Below is a small trained network, with its code and all its weights. Each question gives an input and a class and asks what happens when units are switched off, that is, made to give their printed mean instead of their output.

import numpy as np


def w(rows, s, z=0):
    codes = np.array(rows[::2]) - 128.0
    scale = np.full(codes.shape[1], s)
    scale[-1] = z or s
    return codes * scale


def norm(h):
    return h / np.sqrt((h * h).mean(-1, keepdims=True) + 1e-5)


def f(y):
    return np.maximum(y, 0)


def log_softmax(a):
    a = a - a.max(-1, keepdims=True)
    return a - np.log(np.exp(a).sum(-1, keepdims=True))


def net(x, mask):
    res = np.array(x, float).reshape(1, 3) / 4 @ E
    u = 0
    for l in range(2):
        y = f(norm(res) @ A[l][:, :-1].T + A[l][:, -1])
        res = res + np.where(mask[u : u + 16], y, B[l][:, -1]) @ B[l][:, :-1]
        u += 16
    return log_softmax(norm(res)[-1] @ U[:, :-1].T + U[:, -1])


A, B = {}, {}
E = w([
[214,45,113,155,182,138,140,88,44,172,92,132],'x0',
[156,71,38,195,107,94,161,180,213,122,121,133],'x1',
[234,144,145,135,100,105,57,100,139,25,122,254],'x2',
],0.0079)
A[0] = w([
[164,93,141,133,124,170,158,111,83,147,168,133,94],'0.n0',
[119,86,92,158,164,108,146,127,132,150,119,169,106],'0.n1',
[137,97,107,101,162,143,254,101,108,169,100,106,115],'0.n2',
[130,121,103,156,151,199,172,79,105,183,91,126,96],'0.n3',
[201,134,162,132,177,69,140,89,153,126,59,156,113],'0.n4',
[107,130,205,98,210,143,161,120,76,148,146,114,121],'0.n5',
[69,123,98,128,82,165,137,139,159,163,119,91,95],'0.n6',
[155,124,135,98,130,110,93,86,173,116,152,167,177],'0.n7',
[131,140,114,173,113,144,106,110,193,157,130,103,14],'0.n8',
[162,108,111,160,135,132,215,114,92,169,102,127,72],'0.n9',
[89,189,200,139,148,89,105,151,105,123,143,130,85],'0.n10',
[129,107,137,124,148,160,91,138,172,153,123,84,3],'0.n11',
[102,126,80,197,86,102,150,133,146,152,102,110,193],'0.n12',
[63,156,128,92,134,125,171,140,175,121,159,100,126],'0.n13',
[165,108,134,143,84,98,135,119,137,117,60,138,133],'0.n14',
[112,149,108,124,99,112,103,137,136,108,164,180,78],'0.n15',
],0.0066,0.0045)
B[0] = w([
[60,117,103,159,174,54,53,119,187,168,132,200,172],'0.n0',
[113,226,104,42,177,147,136,103,75,83,71,146,182],'0.n1',
[81,40,209,195,87,199,174,170,107,26,97,153,230],'0.n2',
[108,130,132,124,103,20,17,109,206,179,171,117,195],'0.n3',
[14,45,192,168,105,185,160,161,162,121,109,115,216],'0.n4',
[203,252,101,118,145,159,208,145,175,105,15,92,235],'0.n5',
[140,24,216,153,122,155,172,145,154,41,190,156,223],'0.n6',
[77,95,206,184,158,132,182,186,142,179,134,138,230],'0.n7',
[132,211,143,140,127,120,133,90,107,228,85,125,144],'0.n8',
[84,133,123,184,130,57,12,153,137,214,146,89,187],'0.n9',
[138,228,39,158,128,196,184,103,143,134,37,208,184],'0.n10',
[112,65,174,171,155,95,114,124,132,176,149,81,130],'0.n11',
[151,232,137,60,180,200,164,94,155,126,30,186,254],'0.n12',
[93,73,156,205,143,20,18,95,151,228,133,142,241],'0.n13',
[68,108,193,189,78,94,164,112,139,141,82,88,196],'0.n14',
[107,69,205,154,143,79,165,104,143,206,141,126,179],'0.n15',
],0.0041,0.0053)
A[1] = w([
[88,139,125,97,142,143,145,133,120,140,134,92,117],'1.n0',
[156,144,80,97,88,149,127,114,115,107,215,96,4],'1.n1',
[135,112,39,118,128,123,155,145,151,106,111,134,76],'1.n2',
[109,94,101,114,147,140,164,127,111,165,148,65,103],'1.n3',
[179,103,146,119,84,137,116,131,115,94,155,154,90],'1.n4',
[116,125,154,144,141,141,122,142,156,161,104,154,161],'1.n5',
[172,75,103,133,153,111,115,115,84,135,105,115,97],'1.n6',
[165,144,45,120,117,145,158,144,138,110,125,125,150],'1.n7',
[113,112,80,6,95,95,141,39,141,22,167,89,18],'1.n8',
[110,172,98,104,100,88,101,150,144,128,187,126,90],'1.n9',
[166,117,127,130,103,117,99,107,126,77,122,158,114],'1.n10',
[122,163,151,76,117,138,104,112,99,118,143,115,104],'1.n11',
[125,123,146,116,151,151,102,104,60,141,121,119,136],'1.n12',
[144,101,91,167,138,114,152,154,166,130,115,119,115],'1.n13',
[110,170,122,99,117,122,107,146,132,130,185,129,114],'1.n14',
[161,81,95,124,141,111,81,115,78,157,130,118,103],'1.n15',
],0.016,0.013)
B[1] = w([
[147,117,135,128,136,154,112,145,123,128,160,174,164],'1.n0',
[146,130,117,103,160,89,147,169,198,194,105,229,128],'1.n1',
[181,195,103,82,154,173,157,89,128,165,91,178,146],'1.n2',
[85,90,170,145,134,148,124,174,113,78,166,156,163],'1.n3',
[48,91,158,133,194,164,139,187,104,110,162,113,151],'1.n4',
[129,104,130,137,129,98,121,127,103,94,114,90,253],'1.n5',
[113,153,119,143,56,79,89,118,191,130,174,112,154],'1.n6',
[146,136,149,121,186,106,166,109,70,81,56,75,143],'1.n7',
[16,185,96,96,154,28,174,253,142,12,117,52,128],'1.n8',
[165,91,110,171,60,69,59,75,153,156,122,94,141],'1.n9',
[79,96,142,134,134,171,139,178,114,158,178,113,169],'1.n10',
[156,158,83,101,151,163,164,128,135,153,119,138,147],'1.n11',
[175,165,68,100,114,131,154,108,153,146,119,160,167],'1.n12',
[161,187,109,78,131,168,133,100,110,168,146,161,194],'1.n13',
[169,90,89,148,101,87,110,106,149,150,132,125,141],'1.n14',
[124,117,133,146,92,66,85,99,183,134,95,70,143],'1.n15',
],0.014,0.016)
U = w([
[29,26,240,198,179,213,122,240,98,122,232,181,158],'0',
[162,110,104,215,20,14,15,64,236,202,162,85,127],'1',
[228,252,63,47,183,232,203,71,116,204,73,216,161],'2',
[141,101,185,165,203,49,164,90,49,29,21,27,147],'3',
[103,57,20,68,127,108,200,87,125,51,187,89,10],'4',
[104,64,32,65,117,116,203,76,127,39,198,79,10],'5',
[114,57,34,68,114,120,224,75,140,32,203,66,10],'6',
],0.015,0.014)

Each question gives the input, the list of numbers given to net, and the class t.
The units are the neurons (one row each of A and B). Each row of codes is followed by its name. A weight is (code - 128) times the scale printed after its matrix; where a second scale follows, it is the last column's (A, B and U).
mask holds one flag per neuron, layer by layer. A switched-off neuron (its flag False) gives its mean, the last column of its row in B, instead of its output. The means were averaged over made-up inputs and are rounded, as every weight is.
A unit's drop is (log p(t) with every unit on - log p(t) with that unit switched off) / (log p(t) with every unit on - log p(t) with every unit switched off).
The circuit of an input: a set's keep is (log p(t) with only the set's units on - log p(t) with every unit switched off) / (log p(t) with every unit on - log p(t) with every unit switched off). Starting from the 12 units with the biggest drops (on a tie, the unit counted first), units are removed one at a time, each time the one whose removal leaves the highest keep (on an exact tie, the one counted first), for as long as the keep stays at least 0.8.
units of the circuit, in order: the units of the circuit, biggest drop first
unit that matters most: the unit with the biggest drop
top k neurons: the k neurons with the biggest drops, biggest first
k most important neurons of layer l: the k neurons of layer l with the biggest drops, biggest first
drop of u: that unit's drop, to one decimal
input [8,3,6], class 1: top 2 neurons => 1.n6, 1.n15
input [3,0,2], class 3: unit that matters most => 0.n4
input [8,0,8], class 0: top 3 neurons => 1.n4, 1.n10, 0.n13
input [7,8,1], class 2: top 2 neurons => 1.n13, 1.n2
input [1,7,-6], class 2: top 3 neurons => 1.n13, 0.n12, 1.n2
input [3,3,1], class 3: top 3 neurons => 0.n4, 1.n5, 1.n12
input [1,0,3], class 3: 2 most important neurons of layer 1 => 1.n10, 1.n3
input [5,0,-4], class 1: 2 most important neurons of layer 0 => 0.n9, 0.n3
input [0,1,3], class 3: 2 most important neurons of layer 0 => 0.n7, 0.n6
input [6,-7,-3], class 2: top 3 neurons => 1.n12, 0.n5, 0.n13
input [2,-7,7], class 0: 2 most important neurons of layer 0 => 0.n12, 0.n1
input [8,-4,7], class 1: 3 most important neurons of layer 1 => 1.n6, 1.n15, 1.n12
input [-1,3,3], class 3: 2 most important neurons of layer 0 => 0.n7, 0.n5
input [1,3,-1], class 3: top 2 neurons => 0.n12, 0.n1
input [-7,3,7], class 0: top 2 neurons => 1.n10, 1.n4
input [3,-3,4], class 0: units of the circuit, in order => 1.n10
input [4,-5,-4], class 2: top 3 neurons => 1.n12, 0.n5, 0.n7
input [3,-1,2], class 3: top 2 neurons => 0.n4, 0.n13
input [4,-5,-3], class 2: top 2 neurons => 0.n5, 1.n12
input [-4,-1,-2], class 1: unit that matters most => 0.n2
input [-1,-7,8], class 0: top 2 neurons => 1.n4, 1.n10
input [-4,8,-4], class 2: drop of 0.n7 => 0.0
input [-1,4,2], class 2: drop of 1.n13 => 1.0
input [6,5,-4], class 1: drop of 0.n9 => 2.5
